Each row is followed by its class.
[ -2   0  -2   3  17   6 -35   1 -27 -57  -3  12  -3 -13  -9  -7  -5  -8
  15   7   6  18  -7  -8  13  -8  -7  14   5  -1  -1  14  -3  10   1  -4
   1  10   1  -6   6   6   5   0  10   4   0  -8]	z688
[  0  -3   9  -2   7 -14  -8  -5   9 -53 -12   2  -6 -12  -1  -8  -4  11
   2  17   5   8  -1  19   4  -8  -7  -2  -2  -1   7 -17  -8  14  -4   2
  -7   7 -10   6 -15   2  -1   2  -5  -1  -8 -18]	z208
[ 36   0   2   2  -6   1  -5   2  14 -31  40  -5 -13  -8  -7 -27  -1  -7
   0  -3 -13   7  -7   7   1 -21  62   2  -9  -9  -3  -2  -6  13   1   5
  -1   8  -8   0   2  15   1  -4  -3   1 -16   9]	z738
[ 26   3  17  -2   7  -5  -4  -4 -16 -45 -37   2   1 -11  -1 -19 -16 -10
  13  12  -5   9 -14  14   1 -18  -1  11   0  -4  10 -13  -5  10   2   2
  -6   0  -8  -7   1  12  -5  -4  -6   0  -2  -9]	z208
[  7  -8 -11  14  -1   1 -20   7   0  -5  13   7  -4   7  -1  -5 -19 -34
   6   1   0  19   0 -32  -2 -11  50   7 -13 -11   9  -7 -18  14  -3   0
   7  10   1 -24  -5   9 -14  -6  -1   2  -9   2]	z46
[ 12  -1  -3   5  -7  -2 -27   1   9 -37  40   2  -5 -20   2 -28  -7 -11
   5   2  -5   7   1 -28  -3 -13  62   6  -9  -9  10   3  -3   6  -1   4
  -3   7 -10  -3  11   3  -7  -3  -7   1 -10 -10]	z738
[ 20  -1   5   2   9  -3   0  -1   3 -45 -16  -1  -7 -22  -7 -17  -6  -1
  14  13  -3  27  -8 -24   5  -5  16   9  -9   2   1 -11 -13  24  -3  -2
  -1  11  -6 -10   2   4  -5   0 -12   0 -17 -17]	z688
[  6   3  -1   4   9   1 -48   1 -33 -64  -2   5 -10   8   1   1  -1 -38
  15  14  12  22  -1   4  10  -8  20   5  -8   0   5  -6 -14   9 -14   4
   2  11  -1 -14 -10  14  -7   5   1   4  -1  -6]	z46
[  3   0   1   4   1  10 -24 -11 -37 -64  42  12  -1   1 -15 -17  -3 -54
  10   9 -28  -6  -6  49   7  -3   8   1 -14  -5   5 -24 -14  -3  -1   9
   7   4 -10 -20 -11  15  -4   1  -7   2  -4   2]	Z941
[ 10   4  12  -2   3  -3  18   2   0 -45 -39  -3  -8 -22 -15  -8   4  -5
   5  -3  -5  16 -12 -15   1 -16  39   3 -24   0   4   4  -2   2   0 -10
   4   4  -8  -2   3   2  -2  -2 -10   7   6   1]	z643
[  5  10  18  -4   6  -7  24  -6 -15 -60 -20   2  -3   4  -2  -5 -12 -17
  -1   3 -13  -5  -6  39  11  -8 -22   2 -13  -2   3 -20 -14  30   1   5
   1   6   1   4 -17  16  -4   2 -11   0  -3   2]	z208
[-12   1 -11   6   7  -4 -38   7 -23 -11  15   6  -5  18   0   6  -9 -68
  15   8   4   2  -3  12   3 -21  57  -2  -6  -7   3 -17 -11 -19  -3   5
   8  -4 -11 -28 -12   1 -14   1   9   3   3  -7]	z46
[ 13   0   4   5  29   3 -15  -3  -5 -42  -5   6  -4 -20  -8  -7  -3  -9
   8   8 -18  16  -1  42  15 -12 -43   5   7  -4   1  -6  -4   0   7  -2
  -2   9 -12  -2  -8   9  -4  -2   3   0  -5  -8]	z643
[ 17   0   1   4   4   1 -39   1 -18 -68  14   1  -6 -15  -8  -3  -9 -21
  11  10  15  20  -3   2  10 -15  14   7  18  -5   5   1 -10  13  -1   4
  -1   6  -5  -8   0   9  -2  -4 -11   3  -6 -12]	z688
[ -3  -1  -3 -11  -1   6   0   2  41 -73  41   2  -4 -14  -9 -49 -23   9
   6  12 -10   2 -17 -48  -7  -1  38  14   5  11   6  -1  -5 -10   7  17
   3  -7   2 -10  24   5   4 -12  -4   0   2  -5]	Z941
[ -3   0  -7   8   1   4 -37   7 -15 -14  -1   0  -2  14   2   4  15 -21
  11  -2  10  14  -4  -5   5  -7   8   3   1 -11   4   3  -7 -11  -7   1
   4   2   2  -6 -13   4  -1   9   2  -2   6  -2]	z46
[ 19   9   2   5   5   2 -11  -6   6 -58  -3 -11  -2  -3  -7 -19  -4 -28
   7  15   3  24 -24 -25   7 -10  13   5  -7   1   8 -20 -20 -13   0  14
  -1   3  -8 -24  -5   1  -5   5   6   4  -2  -2]	z46
[ 25   7   6  -5   1   0   6  -6  11 -58  -9   0  -2  -8  -8 -26  -7 -13
  14  18  11  21  -9 -37   0 -10  25  14   6   0   0  -8 -12  10  -3  10
  -2   4   1  -1   6  -5  -3  -5  -1   3  -8  -3]	z688

Each row is followed by its class.
[  8   9   0  -3 -17  -3  11   9 -16   7   2  -1   6   8  10  -3  -6  -1
  20   7  -9  -5   1 -20   2  -3  -5  -6  -6   1   4   1  -3 -20  -2   0
   2 -20  -7  -1  22  -3  -3  -2  -4  -2   4   7]	z176
[  1   7  -1  -2  -6  -8 -32 -12  -6   4   2  -5   2  -7   1  -6   8   3
  -1  -6 -10   8   3  -8   7  -4   6 -16  -9  10   1  -1   0   2  -3   2
  -3   0   5   6  17   6   4   3   2  -7  -5   3]	Z381
[ 23   2   1   3   6  -1 -12  14  -1  10   7  -3   8 -16   6  -6   7  -1
  15  -5  -9  13 -20  -9   8  -1 -12  -6   5   4   1  -3  -4   2 -15   1
   5 -19  11 -12   2  -4  -8 -10  -4 -11  -1   4]	z24
[-13  13 -13  -2 -20  22  17  -8   3   6  11  -2   6  13   0  -4  -3   5
 -12  -5  -5  -5  -2 -16  11  -7   0  -6 -12  -1  -3   2   7   0  -3   0
   5   2  -4  -1  16   4   3 -19   2  -6   3   0]	z526
[ 16   1   0   7  -2   5  -2  21   0   1  -2   0   0  -2   6 -15   4  -4
   9   0  17  -3 -13  -6   1   2   1   3   7  -9   1  -9 -11  -6  -4 -13
  -3 -26   0 -13  19 -12  -3  -7   1  -7  -1  -3]	z176
